Where the symbols take the units:
J486 ge J329
J486 ni J274
J486 fe J60
J803 ge J725
J803 ni J757
J803 fe J449
J981 ge J123
J981 ni J261
J981 fe J911
J37 ge J62
J37 ni J515
J37 fe J988
J563 ge J791
J563 ni J299
J563 fe J703
J872 ge J291
J872 ni J47
J872 fe J124
J900 ge J878
J900 ni J265
J900 fe J223
J274 ge J823
J274 ni J654
J274 fe J497
J882 ge J79
J882 ni J62
J882 fe J639
J142 ge J120
J142 ni J30
J142 fe J757
J117 ge J687
J117 ni J696
J117 fe J363
J649 ge J436
J649 ni J283
J649 fe J678
J462 ge J960
J462 ni J486
J462 fe J261
J124 ge J895
J124 ni J165
J124 fe J37
J589 ge J441
J589 ni J600
J589 fe J74
J757 ge J981
J757 ni J960
J757 fe J123
J832 ge J432
J832 ni J113
J832 fe J659
J74 ge J654
J74 ni J106
J74 fe J242
J515 ge J872
J515 ni J222
J515 fe J291
J123 ge J911
J123 ni J348
J123 fe J283
J911 ge J283
J911 ni J142
J911 fe J803
J286 ge J515
J286 ni J255
J286 fe J872
J348 ge J142
J348 ni J355
J348 fe J120
J150 ge J309
J150 ni J784
J150 fe J461
J740 ge J358
J740 ni J461
J740 fe J741
J52 ge J340
J52 ni J736
J52 fe J75
J731 ge J772
J731 ni J703
J731 fe J265
J340 ge J75
J340 ni J496
J340 fe J784
J393 ge J508
J393 ni J79
J393 fe J167
J729 ge J316
J729 ni J223
J729 fe J947
J47 ge J513
J47 ni J956
J47 fe J165
J947 ge J572
J947 ni J150
J947 fe J740
J403 ge J622
J403 ni J432
J403 fe J564
J791 ge J703
J791 ni J403
J791 fe J307
J79 ge J639
J79 ni J988
J79 fe J65
J120 ge J757
J120 ni J462
J120 fe J981
J842 ge J832
J842 ni J167
J842 fe J432
J622 ge J564
J622 ni J659
J622 fe J281
J355 ge J30
J355 ni J430
J355 fe J462
J823 ge J497
J823 ni J242
J823 fe J430
J696 ge J489
J696 ni J947
J696 fe J550
J550 ge J424
J550 ni J740
J550 fe J390
J259 ge J299
J259 ni J842
J259 fe J403
J118 ge J486
J118 ni J368
J118 fe J329
J424 ge J390
J424 ni J358
J424 fe J117
J65 ge J627
J65 ni J206
J65 fe J580
J970 ge J956
J970 ni J449
J970 fe J805
J62 ge J988
J62 ni J872
J62 fe J520
J520 ge J206
J520 ni J124
J520 fe J843
J741 ge J696
J741 ni J316
J741 fe J489
J223 ge J439
J223 ni J340
J223 fe J150
J75 ge J784
J75 ni J731
J75 fe J900
J678 ge J970
J678 ni J725
J678 fe J956
J82 ge J780
J82 ni J365
J82 fe J589
J307 ge J451
J307 ni J564
J307 fe J736
J627 ge J580
J627 ni J843
J627 fe J393
J497 ge J430
J497 ni J807
J497 fe J118
J390 ge J117
J390 ni J741
J390 fe J687
J725 ge J449
J725 ni J981
J725 fe J458
J736 ge J496
J736 ni J563
J736 fe J731
J252 ge J259
J252 ni J769
J252 fe J299
J988 ge J520
J988 ni J291
J988 fe J206
J780 ge J589
J780 ni J720
J780 fe J441
J222 ge J47
J222 ni J970
J222 fe J513
J639 ge J65
J639 ni J520
J639 fe J627
J365 ge J720
J365 ni J117
J365 fe J600
J368 ge J274
J368 ni J74
J368 fe J823
J309 ge J461
J309 ni J900
J309 fe J729
J720 ge J600
J720 ni J687
J720 fe J945
J329 ge J60
J329 ni J823
J329 fe J355
J299 ge J403
J299 ni J832
J299 fe J622
J316 ge J947
J316 ni J439
J316 fe J572
J564 ge J281
J564 ni J252
J564 fe J563
J165 ge J286
J165 ni J809
J165 fe J515
J933 ge J368
J933 ni J441
J933 fe J274
J206 ge J843
J206 ni J895
J206 fe J882
J809 ge J255
J809 ni J436
J809 fe J222
J464 ge J769
J464 ni J393
J464 fe J842
J878 ge J223
J878 ni J52
J878 fe J439
J580 ge J393
J580 ni J882
J580 fe J508
J436 ge J678
J436 ni J803
J436 fe J970
J167 ge J113
J167 ni J65
J167 fe J162
J430 ge J118
J430 ni J933
J430 fe J486
J572 ge J740
J572 ni J309
J572 fe J358
J255 ge J222
J255 ni J678
J255 fe J47
J458 ge J649
J458 ni J911
J458 fe J436
J265 ge J52
J265 ni J451
J265 fe J340
J281 ge J563
J281 ni J259
J281 fe J791
J489 ge J550
J489 ni J572
J489 fe J424
J508 ge J167
J508 ni J639
J508 fe J113
J769 ge J842
J769 ni J508
J769 fe J832
J291 ge J124
J291 ni J513
J291 fe J895
J439 ge J150
J439 ni J75
J439 fe J309
J895 ge J37
J895 ni J286
J895 fe J62
J659 ge J252
J659 ni J464
J659 fe J259
J449 ge J458
J449 ni J123
J449 fe J649
J113 ge J162
J113 ni J627
J113 fe J464
J600 ge J945
J600 ni J363
J600 fe J106
J30 ge J462
J30 ni J118
J30 fe J960
J772 ge J265
J772 ni J307
J772 fe J52
J162 ge J464
J162 ni J580
J162 fe J769
J60 ge J355
J60 ni J497
J60 fe J30
J703 ge J307
J703 ni J622
J703 fe J451
J513 ge J165
J513 ni J805
J513 fe J286
J363 ge J119
J363 ni J550
J363 fe J948
J784 ge J900
J784 ni J772
J784 fe J878
J451 ge J736
J451 ni J281
J451 fe J496
J948 ge J365
J948 ni J390
J948 fe J720
J956 ge J805
J956 ni J458
J956 fe J809
J843 ge J882
J843 ni J37
J843 fe J79
J461 ge J729
J461 ni J878
J461 fe J316
J807 ge J933
J807 ni J589
J807 fe J368
J358 ge J741
J358 ni J729
J358 fe J696
J283 ge J803
J283 ni J120
J283 fe J725
J496 ge J731
J496 ni J791
J496 fe J772
J119 ge J948
J119 ni J424
J119 fe J365
J654 ge J242
J654 ni J82
J654 fe J807
J432 ge J659
J432 ni J162
J432 fe J252
J687 ge J363
J687 ni J489
J687 fe J119
J805 ge J809
J805 ni J649
J805 fe J255
J106 ge J82
J106 ni J948
J106 fe J780
J441 ge J74
J441 ni J945
J441 fe J654
J945 ge J106
J945 ni J119
J945 fe J82
J960 ge J261
J960 ni J329
J960 fe J348
J261 ge J348
J261 ni J60
J261 fe J142
J242 ge J807
J242 ni J780
J242 fe J933

The rows follow the links: the fewer symbols apart two units are, the more alike their rows tend to be.

Each row is also shifted at random along 8 hidden directions that mean nothing.

Known rows, each with its unit:
[34, 14, -1, -1, 38, -6, -7, 2, -6, 8, 6, -7, 3, 18, 11, -15, -3, -8, -1, -13, -3, 0, -4, -33, -14, 0, 17, -9, -13, -10, 4, 7, -1, -3, 1, -1, -9, -7, 7, -8, -9, 5, 0, -5, 3, -9, 3, -2, 3, 0, 0, -5, -3, -4, -3] | J496
[11, 22, -17, -6, -2, -6, -4, -3, -9, -9, -3, 4, -1, -25, -19, 9, -8, -2, 13, -12, -13, 4, -16, 15, -12, 2, 4, -1, -10, -3, -3, -4, 19, -43, -6, -4, -7, 5, -7, 20, -6, 1, -1, 2, 13, 4, -4, 10, 14, 1, 5, -1, 15, 10, -5] | J123
[-38, -16, -15, 1, -10, 17, -11, 16, 30, 1, 12, -18, -2, -25, -17, -5, 1, -5, 4, -4, -7, -16, -4, 4, -1, -9, 19, -14, 10, -18, 6, -3, -1, 34, -14, 1, 19, 26, -12, 6, -31, 5, -1, 6, 17, 1, -4, -5, -2, -4, 6, 15, 1, -9, 1] | J458
[-35, 8, 9, -7, 21, -27, -39, 22, -24, -6, -16, 0, -7, -22, -2, 8, -6, 25, 15, 23, 6, 47, -7, -7, -11, 8, 30, 4, -22, 20, -5, 22, -15, -18, -18, 21, -11, 5, -16, 4, -2, 3, 1, -16, 24, -2, 5, 13, 11, -7, 39, 21, 9, 24, 12] | J550
[21, -10, 1, 7, -13, 7, -8, -3, -13, 3, -6, 6, -1, -9, -8, 13, 17, 3, -16, 1, 3, -4, 25, 0, 3, -3, -6, 3, 3, 7, 6, -1, 4, -12, 4, -3, 16, -16, 10, 3, 6, -2, -2, 15, 2, 5, 1, -15, -11, 1, 5, -5, 8, -8, 18] | J809
[-14, 6, 18, 2, 15, -7, -5, 12, -3, -5, 2, 1, -5, -3, 17, 5, -2, 6, -11, 7, 16, 16, -14, -12, 14, 15, 20, 10, -7, 8, 4, 13, -15, 4, 2, 6, -11, 11, -7, -18, -1, -2, 2, -2, 0, -11, 6, 5, 3, -3, 11, -6, -7, -3, -5] | J281
[5, -3, -4, -6, 22, 4, 3, 13, 9, 15, 22, -25, -6, -4, 1, -13, -6, -2, 9, -9, 7, 14, -20, -10, -10, -10, 20, -19, 2, 0, -2, 9, -9, 19, -9, -3, -8, 23, 3, -1, -32, 16, 0, -7, 2, 0, -11, -7, 19, -2, -3, 18, -12, 13, -2] | J731
[-20, -15, 1, 1, 14, 6, 3, 8, 16, 14, 10, -26, -2, 7, 3, -17, 0, -2, 5, -17, 7, 1, -4, -18, -3, -11, 10, -15, 9, -3, -2, 4, 0, 30, -5, -4, 0, 5, 12, -4, -20, 11, -4, -9, -3, -7, -8, -10, 8, 1, -12, 15, -8, 2, -8] | J75
[-27, 16, -13, 4, 23, -1, -6, 6, -4, 8, 10, -1, 2, 7, 18, -7, -2, -7, -4, -7, -7, 2, -3, -10, -2, 3, 19, -11, -17, -16, 3, 6, -1, -10, -3, -3, -5, 7, 1, -1, -12, 12, 1, -1, 10, -2, -4, -3, 5, -3, 6, -5, -8, 2, -7] | J162
[-32, -18, -8, 8, -23, 18, 5, 2, 16, 12, 5, -6, 8, 7, -7, 6, 19, -4, -16, 12, 3, -24, 22, 0, 7, 2, -11, 15, 16, 1, 19, -7, -19, 45, 4, 9, 36, 8, -3, -6, 0, -15, 4, 12, 2, 3, 13, -17, -22, 0, -4, -7, -6, -19, 26] | J242
[82, 11, 20, -12, 7, 5, 12, -5, -11, -28, 21, 31, -12, -3, -1, -5, -25, -4, 9, 38, -9, -6, -26, 17, -3, -12, -12, -18, -12, -12, -14, -7, -16, -12, 5, -4, -22, 10, -24, -9, -3, -2, 8, 12, -21, 9, -4, 23, 1, -8, 16, 6, -7, -10, 3] | J741
[26, -16, 16, 5, 9, 11, 0, -2, 5, -8, 4, -5, 0, 7, -5, -13, -3, 1, 2, -3, -1, -18, 8, -20, 1, -19, -12, -17, 1, -9, -8, -10, 7, 16, 2, -5, 5, -20, 6, -8, -6, -3, -7, 5, -15, -10, -4, -1, -6, 2, -4, 10, 2, -20, -2] | J390
[-13, -4, -10, 19, -8, 7, 0, 6, -7, -11, 3, -22, 5, -40, -21, 15, 6, 15, -7, -23, 16, -1, 6, -5, 11, -8, -2, 3, -1, 2, -7, -11, 17, -19, 1, -2, 23, 1, 6, 8, -21, 0, -5, 10, 16, 2, -1, -16, 9, 3, -3, 1, 19, -15, 12] | J65
[-1, -6, -4, 15, 4, 10, -7, -4, -18, 14, 4, -12, 5, -2, 2, 9, 25, 0, -20, -17, 7, -10, 33, -20, 10, -4, -6, 2, -9, 7, 10, 4, 15, -12, 3, -10, 18, -28, 25, 5, 1, 3, -8, 14, 3, -13, -5, -27, -2, 4, -3, -6, -1, -12, 18] | J520
[22, 3, 23, -5, 2, 7, 0, -12, -19, -21, 11, 4, -14, -30, -21, 11, 2, -2, -2, -10, 3, -16, -4, -2, 11, -11, -14, -6, -13, 9, -4, 4, 32, -38, 3, -23, -19, -31, 9, 9, 2, -3, -10, 21, -14, -25, -17, 3, 16, 2, 3, 5, 6, -15, 3] | J696
[14, -18, -2, -14, -23, -4, 4, -1, 13, 8, -6, -12, -11, -20, -22, 2, 8, -4, -2, -14, 14, 5, -1, 16, -14, -6, 7, 0, 36, 9, 0, 5, 4, 7, 0, -7, -5, 9, 13, 8, -8, 12, 6, 1, 10, 20, -1, -13, 1, -1, -15, 5, 9, 11, 8] | J564
[-28, 11, -1, 4, 2, -5, -2, -7, -28, 14, -3, 19, -2, 14, 25, 10, 13, -3, -18, 5, 1, 16, 19, 6, 7, 9, -2, 3, -12, 9, 3, 11, 0, -36, 7, -8, -7, -16, 16, 1, 19, 12, 1, 5, -3, 5, -6, -11, -2, -1, 6, -14, -9, 14, 5] | J508
[-69, -9, -3, -4, -12, -15, -6, -6, 15, 0, -33, 5, 2, 10, 2, -10, -1, -5, -1, -25, -5, -2, 11, 1, -13, 3, 8, -2, 25, -13, -7, -5, 18, -7, 4, -2, -8, -13, 14, 0, 14, 9, 0, -12, 9, 15, 6, 2, -14, 2, -15, -10, 18, 6, -24] | J340
[-2, -16, 15, -8, -21, 2, 5, -13, 5, -7, -6, -1, -9, -13, -18, 3, 7, -4, -4, -10, 7, -15, 8, 9, 2, -9, -14, 1, 20, 7, -3, 0, 21, -3, 5, -15, -9, -21, 14, 6, 9, 1, -3, 7, -8, -2, -7, -4, -2, 2, -14, 3, 7, -7, 1] | J150
[-1, 14, -29, 11, 4, 4, 6, 6, -15, 15, 13, -7, 16, 5, -3, 9, 1, 11, 6, 18, -4, 14, 4, 5, -8, 0, -10, 8, -15, 9, 4, -8, -25, 2, -4, 18, 30, 21, -12, 8, -10, -8, 6, -2, 9, 14, 8, -8, 4, 0, 7, 1, -4, 9, 30] | J497
[4, 18, -27, -4, -8, -4, 12, -7, 7, 7, 1, -1, 8, 4, -4, -1, -6, -8, 11, -9, -13, -3, -11, 17, -9, 8, -4, 7, 0, -6, 2, -6, 6, -9, -1, 1, 1, 16, -5, 14, 0, -1, 4, -7, 8, 9, 2, 6, 7, 2, -12, -8, 1, 12, -6] | J970
[-15, 2, -18, 7, -23, 16, 11, -5, -9, 9, 10, 16, 6, 2, -4, 16, 14, -4, -16, 24, -6, -10, 17, 22, 2, 2, -17, 9, 2, 1, 13, -11, -19, 0, 7, 5, 29, 10, -6, 3, 5, -8, 8, 19, 0, 20, 7, -13, -16, -2, 4, -14, -5, -7, 30] | J329
[11, 19, -22, 8, 1, -7, 16, -13, -6, 4, 3, 2, 17, 24, 13, -5, -3, -3, 4, 2, -8, -12, 10, 3, 3, 5, -22, 12, -14, -8, -2, -9, 3, -6, 7, 3, 8, -4, 0, 8, 13, -4, 3, -10, 3, 1, 6, 1, 0, 3, -13, -12, -7, 0, 5] | J627
[6, -13, 9, 14, 24, 9, -9, -1, -11, 8, -5, -1, 7, 29, 12, -13, 5, 4, -3, -5, -6, -3, 26, -34, -3, -15, -8, -19, -11, -5, -5, -7, 2, 7, 2, 1, 13, -33, 17, -10, 4, 0, -10, 1, -15, -8, -4, -9, -11, 3, 2, 6, 1, -10, 0] | J106
[8, 9, 12, -5, 9, 0, -6, 10, -11, 4, 10, 21, -4, 12, 15, 8, 2, 0, -13, 43, 3, 13, -6, 1, 2, 14, 11, 11, -10, 8, 15, 12, -42, 14, 2, 16, 1, 18, -22, -18, 6, -9, 11, 7, -3, 3, 13, 4, -11, -8, 26, -8, -17, -1, 21] | J687
[3, 7, -9, 5, 1, 12, 2, 3, -15, 12, 15, 6, 4, 1, -2, 13, 12, 0, -14, 19, 1, 2, 7, 1, -2, 2, -2, 6, -8, 7, 14, -1, -24, 0, 3, 7, 22, 10, -6, -3, -5, -7, 6, 17, 0, 8, 7, -13, -7, -2, 11, -8, -7, -6, 30] | J780
[34, 6, 6, 2, 18, 0, -19, 7, -12, -12, 4, 15, -4, -6, 7, -3, -6, 0, -2, 15, -10, -1, 1, -8, 0, -5, 14, -17, -21, -17, -4, 2, -3, -14, -4, 0, -4, -5, -10, -4, -6, 5, -1, 8, 5, -3, -3, 7, -4, -6, 25, 4, 0, -10, 1] | J872
[28, -3, 36, -11, -2, -2, -6, -3, 5, -17, 0, 14, -16, -7, 10, 4, 2, -8, -13, 9, 8, -12, -10, -2, 23, 14, 8, 10, -2, 4, 8, 18, 5, 4, 4, -12, -28, -11, -5, -14, 15, -5, -2, 8, -12, -29, -3, 13, -1, -2, 9, -6, -11, -13, -14] | J639
[15, -9, 11, -2, 8, 16, 6, 0, 15, 7, 21, -18, -4, 5, 3, -7, 3, -9, 4, -8, 0, -18, -5, -12, 17, -3, -5, -4, -7, 3, 9, 8, 9, 30, -6, -12, -4, -4, 4, -2, -7, -3, -11, 2, -16, -34, -15, -1, 11, 4, -7, 11, -19, -6, -10] | J283
[1, -13, 23, -5, 4, -2, -2, -5, 2, 12, 3, 10, -2, 38, 27, -9, 12, -8, -14, 29, 5, -14, 24, -13, 14, 8, -7, 12, -1, 5, 15, 17, -20, 43, 5, 2, -5, -17, 3, -16, 25, -5, 2, -4, -13, -19, 6, -4, -18, -3, 3, -3, -26, -8, 13] | J772
[-14, -6, -5, 11, 8, 0, -7, 18, 7, 6, 1, -32, 3, -21, -6, 6, 6, 13, -2, -23, 18, 17, -7, -17, 6, 5, 21, 6, 3, 10, 2, 5, 0, 10, -7, 7, 13, 16, 3, -1, -23, 1, -4, -6, 15, -7, 2, -11, 12, 4, -1, 6, 7, 3, -2] | J895
[41, 2, -2, 0, 2, 11, 5, 0, 11, -10, 9, 6, -2, -4, -3, -6, -9, -9, 2, -2, -11, -14, -13, 3, -2, -6, 3, -15, 1, -20, -4, -10, 2, 1, 1, -5, -1, 9, -8, -3, -12, 1, 0, 8, -5, 3, -4, 6, -2, -2, 0, -1, 1, -11, -12] | J956
[57, -25, 11, -7, -34, -9, 13, 6, 36, -15, -24, -8, -4, -15, -20, -1, -9, 8, 4, -10, 19, 6, -18, 17, -7, 2, 4, 12, 52, 4, -12, -13, -8, 32, 6, 12, -1, 25, -7, -11, -3, -5, 9, -12, 3, 26, 16, 7, -11, 1, -21, 0, 21, 0, -16] | J206
[17, 43, -41, 3, 11, 8, 19, -7, -13, 11, 34, 3, 13, 5, 3, 5, -7, -13, 9, 8, -20, -11, -17, 15, -4, 7, -10, 4, -33, -9, 10, -5, -5, -23, -1, -1, 9, 25, -16, 19, -11, -4, 6, 6, 6, 1, -3, 2, 17, 0, 1, -13, -16, 6, 15] | J449
[3, -17, 12, -14, -9, -5, -14, 2, -2, 10, -11, 14, -9, 13, 5, -1, 4, 3, 6, 29, -4, 17, 11, 12, -7, -1, 1, -3, 8, 13, 2, 11, -18, 17, -8, 7, -7, -4, -2, -1, 16, 3, 2, -6, -5, 7, -2, 4, -10, -5, 14, 15, -7, 19, 8] | J274
[23, -3, -12, 2, 15, -13, -26, 10, -15, 11, -19, 3, 2, 3, 4, -7, 2, 7, -1, -1, -4, 26, 17, -10, -28, -9, 23, -20, 3, -9, -8, 2, -8, -16, -5, 9, 5, -5, 9, 2, -8, 20, 4, -7, 21, 28, 5, -10, -10, -6, 14, 6, 14, 13, 9] | J580
[63, -3, -2, -9, 2, -6, -8, -1, 14, 3, -9, 0, 7, 20, -5, -11, -2, -4, 10, 13, -11, -12, 5, -10, -15, 4, -1, 8, 5, -5, 10, 0, -13, 34, -3, 15, 7, 0, -11, -2, 9, -13, 4, -11, 5, -3, 16, 9, -14, 0, 1, 1, 0, -5, 7] | J348
[-4, -34, 1, 4, -14, -2, -21, 7, -1, 7, -18, -11, -2, -9, -8, -5, 11, 14, 5, 3, 4, 10, 33, 0, -5, -19, 0, -15, 12, 4, -11, 1, 6, 13, -10, 3, 14, -19, 15, 10, -2, 14, -6, -6, 12, 11, -7, -14, -8, -3, 6, 25, 10, 8, 12] | J291

From each start, follow one symbol. Which unit do you reach?
Answer with the unit's name.
[8, 6, -21, 4, -7, 14, 16, -1, 16, 6, 22, 13, 9, 25, 18, -12, -6, -16, -4, 30, -17, -27, 2, 16, 3, 0, -7, -4, -3, -30, 7, -11, -27, 34, 4, 5, 17, 28, -20, -5, -5, 0, 11, 4, 1, 14, 7, 1, -17, -7, 1, -10, -22, -12, 10]
fe: J520
[22, -22, 17, -1, -29, 1, -11, -4, 1, -10, -21, 22, -5, -2, -6, 10, 12, 3, -15, 21, 2, -9, 24, 11, 7, 2, -8, 10, 17, 4, 5, -2, -5, 9, 5, 4, 8, -15, -3, -6, 22, -9, 2, 11, -2, 8, 9, -1, -27, -3, 9, -5, 8, -13, 11]
ge: J678
[-49, -22, 11, 1, -5, 15, 1, 5, 28, -6, 16, -14, -1, 0, -1, -15, -1, -5, 2, 8, 1, -30, 3, -8, 16, -10, -3, -7, 4, -14, 2, -2, -2, 53, -5, -3, 8, 4, -8, -6, -12, -3, -4, 1, -5, -18, -4, 1, -6, -2, -1, 15, -13, -22, -1]
fe: J572
[-11, -3, -18, 20, -12, 11, 12, 4, 4, 1, 7, -17, 14, -10, -6, 8, 7, 9, -5, -8, 8, -8, 8, 0, 13, -1, -12, 11, 0, 0, 0, -15, 0, 9, 2, 6, 31, 11, 0, 3, -12, -8, -1, 4, 7, 4, 5, -13, 0, 4, -9, -5, 4, -11, 11]
fe: J872
[16, 4, -1, -2, 4, 13, 8, 2, 0, 3, 28, -3, -5, -4, 6, -2, -4, -6, 5, 12, -5, -6, -11, 10, 13, -5, -4, -10, -16, -2, 1, 6, -2, 6, -6, -10, -6, 12, -6, 5, -11, 5, -2, 5, -8, -12, -16, 2, 15, -3, 5, 12, -20, 3, 1]
ge: J165
[-17, 9, -6, 0, -4, -15, 5, -5, -7, -8, -16, -3, 5, -6, -9, 4, -8, 11, 12, -14, 4, 15, -7, 5, -9, 1, -8, 8, 3, 9, -13, -7, 11, -26, 2, 5, -5, -3, 3, 8, 7, -2, 1, -12, 4, 9, 3, 7, 9, 4, -9, -1, 16, 12, -7]
fe: J741
[2, -11, 23, -2, 2, -4, -23, 6, -6, 2, -10, 11, -9, 5, 16, 5, 14, 1, -16, 18, 6, 4, 18, -10, 14, 12, 14, 8, -5, 9, 13, 20, -9, 12, -2, 2, -6, -15, 0, -12, 17, -1, -2, 4, 1, -17, 3, -1, -13, -4, 20, 0, -9, -4, 6]
fe: J37
[12, -5, -2, -2, -11, -8, -6, -4, 3, -11, -15, 21, 2, 7, 4, -9, -5, -3, -4, 17, -8, -10, 14, 9, -11, -6, 0, -7, 9, -22, -8, -8, -5, 1, 5, 5, 1, -3, -6, -3, 9, 5, 8, -2, 9, 22, 11, 5, -22, -6, 5, -5, 8, -9, 4]
fe: J252
[-13, 1, 1, 4, -5, -2, 7, -2, -10, 5, -8, 12, 2, 11, 7, 8, 6, 4, -14, 6, 7, 12, 5, 3, -3, 6, -3, 8, 9, 8, 2, -4, -16, -7, 11, 7, 7, 2, 3, -11, 10, -3, 6, 4, -4, 17, 10, -6, -11, 0, -2, -15, 3, 1, 7]
ge: J740
[51, -6, 5, 5, -6, -1, 12, -1, -1, -5, -2, 1, 4, 3, -4, 2, 1, 5, -11, 7, 15, 0, 2, -3, -4, -2, -8, 8, 15, 3, -3, -10, -17, 11, 12, 9, 11, 6, -1, -12, -1, -7, 8, 4, -2, 16, 15, -6, -12, 0, -7, -9, 6, -13, 15]
ni: J281
[7, 7, 11, -7, 14, 16, 2, 4, 3, 3, 34, -5, -10, -5, 5, 0, -2, -9, 6, 13, -5, -10, -19, 0, 19, 2, 4, -5, -25, 5, 11, 16, -2, 14, -10, -11, -12, 9, -12, 1, -10, -2, -6, 8, -13, -34, -18, 7, 19, -2, 12, 13, -28, -1, -2]
ni: J462
[13, 7, -32, -6, -42, -5, 28, -17, 19, 0, -8, 19, 13, 17, -4, -2, -10, -10, 10, 15, -17, -18, 1, 46, -11, 5, -27, 15, 21, -15, -3, -22, -8, 9, 7, 8, 10, 24, -15, 13, 17, -7, 15, -10, 6, 36, 13, 9, -15, -2, -20, -15, 1, 9, 1]
fe: J513
[22, 2, 7, 0, 23, -1, -21, 11, -10, 0, -5, 10, -6, 3, 10, -5, -5, 3, 2, 3, -10, 19, -4, -13, -9, -3, 22, -21, -13, -6, -4, 5, -5, -13, -7, 2, -8, -4, -2, -7, -6, 8, -4, 2, -2, 0, -6, 6, -1, -4, 21, 8, 3, 6, -12]
ni: J142
[-4, 34, -14, 0, 9, -11, 12, -5, -25, -9, 10, 8, 4, -11, -2, 10, -15, 7, 12, 8, -3, 16, -21, 15, -4, 4, -9, 6, -24, 5, -10, -4, 0, -44, 2, 2, -10, 12, -11, 12, -1, -1, 6, -3, 4, 8, -1, 11, 19, -1, 5, -5, 2, 12, 7]
ni: J878
[5, 4, 10, 1, 0, -16, -5, -5, -7, -17, -9, 14, 8, 15, 11, -4, -8, 9, 5, 34, 0, -9, 12, -2, 9, 5, -16, 17, -16, -2, -4, 0, -10, 13, 3, 15, 0, -12, -17, -4, 23, -14, 4, -12, 2, -8, 15, 15, -11, -3, 10, 0, -4, -11, 13]
fe: J75
[-9, 3, -1, -4, 3, 5, -4, 5, 1, -2, 2, 17, -5, 1, 6, -3, -10, -4, 5, 9, -14, 10, -13, 12, -6, -2, 11, -17, -2, -11, -5, -3, -8, -8, -4, 0, -7, 12, -9, -3, -5, 6, 1, 4, -6, 12, -7, 9, -2, -4, 12, 3, 0, 8, -15]
fe: J960
